Below are the code and all the weights of a small trained network. Each question names an input and a class and asks about switching units off, where a switched-off unit gives its printed mean instead of its output.

import numpy as np


def w(rows, s, z=0):
    codes = np.array(rows[::2]) - 128.0
    scale = np.full(codes.shape[1], s)
    scale[-1] = z or s
    return codes * scale


def f(y):
    return y / 2 * (1 + np.tanh(0.7978845608 * (y + 0.044715 * y**3)))


def log_softmax(a):
    a = a - a.max(-1, keepdims=True)
    return a - np.log(np.exp(a).sum(-1, keepdims=True))


def net(x, mask):
    res = np.array(x, float).reshape(1, 2) / 4 @ E
    y = f(res @ A[0][:, :-1].T + A[0][:, -1])
    res = res + np.where(mask, y, B[0][:, -1]) @ B[0][:, :-1]
    return log_softmax(res[-1] @ U[:, :-1].T + U[:, -1])


A, B = {}, {}
E = w([
[11,22,18,226,195],'x0',
[226,62,255,221,241],'x1',
],0.0058)
A[0] = w([
[211,231,254,73,90,71],'n0',
[94,166,49,58,103,80],'n1',
[143,230,206,82,76,154],'n2',
[145,181,131,155,105,254],'n3',
[72,183,56,56,92,94],'n4',
[148,50,172,192,215,76],'n5',
],0.0078,0.0064)
B[0] = w([
[74,99,138,171,1,255],'n0',
[183,60,165,210,41,186],'n1',
[29,162,71,109,168,245],'n2',
[182,188,95,80,193,240],'n3',
[206,109,246,144,60,210],'n4',
[107,84,201,160,41,220],'n5',
],0.0094,0.006)
U = w([
[237,107,211,120,64,10],'0',
[1,112,65,123,102,165],'1',
[174,188,46,48,251,252],'2',
],0.0099,0.0035)

Each question gives the input, the list of numbers given to net, and the class t.
The units are the neurons (one row each of A and B). Each row of codes is followed by its name. A weight is (code - 128) times the scale printed after its matrix; where a second scale follows, it is the last column's (A, B and U).
mask holds one flag per neuron, in row order. A switched-off neuron (its flag False) gives its mean, the last column of its row in B, instead of its output. The means were averaged over made-up inputs and are rounded, as every weight is.
A unit's drop is (log p(t) with every unit on - log p(t) with that unit switched off) / (log p(t) with every unit on - log p(t) with every unit switched off).
The circuit of an input: a set's keep is (log p(t) with only the set's units on - log p(t) with every unit switched off) / (log p(t) with every unit on - log p(t) with every unit switched off). Starting from all 6 units, units are removed one at a time, each time the one whose removal leaves the highest keep (on an exact tie, the one counted first), for as long as the keep stays at least 0.8.
units of the circuit, in order: the units of the circuit, biggest drop first
k most important neurons: the k neurons with the biggest drops, biggest first
drop when u is switched off: that unit's drop, to one decimal
input [-7,-5], class 1: 3 most important neurons => (n2 n0 n5)
input [2,-5], class 0: units of the circuit, in order => (n4 n2)
input [-8,-1], class 1: units of the circuit, in order => (n2)
input [2,2], class 2: units of the circuit, in order => (n0 n1)
input [1,1], class 2: units of the circuit, in order => (n0 n5)
input [-6,-1], class 1: 2 most important neurons => (n0 n2)
input [-6,3], class 1: units of the circuit, in order => (n2 n4)
input [7,-8], class 0: units of the circuit, in order => (n4 n1)
input [2,3], class 2: 3 most important neurons => (n0 n4 n1)
input [-1,-3], class 2: 2 most important neurons => (n0 n5)
input [4,-4], class 0: 2 most important neurons => (n2 n4)
input [-8,5], class 1: 2 most important neurons => (n0 n2)
input [0,-5], class 0: 3 most important neurons => (n4 n1 n2)
input [-4,-1], class 1: 2 most important neurons => (n0 n2)
input [6,-6], class 0: 3 most important neurons => (n4 n2 n1)
input [-1,-8], class 0: units of the circuit, in order => (n4)
input [-4,-7], class 0: 2 most important neurons => (n4 n1)
input [0,3], class 2: 2 most important neurons => (n0 n4)
input [-1,3], class 2: drop when n0 is switched off => 0.2
input [-7,0], class 1: most important neuron => (n0)
input [-5,-1], class 1: drop when n0 is switched off => 0.5
input [2,1], class 2: drop when n4 is switched off => 0.1
input [-8,-4], class 1: drop when n0 is switched off => 0.3
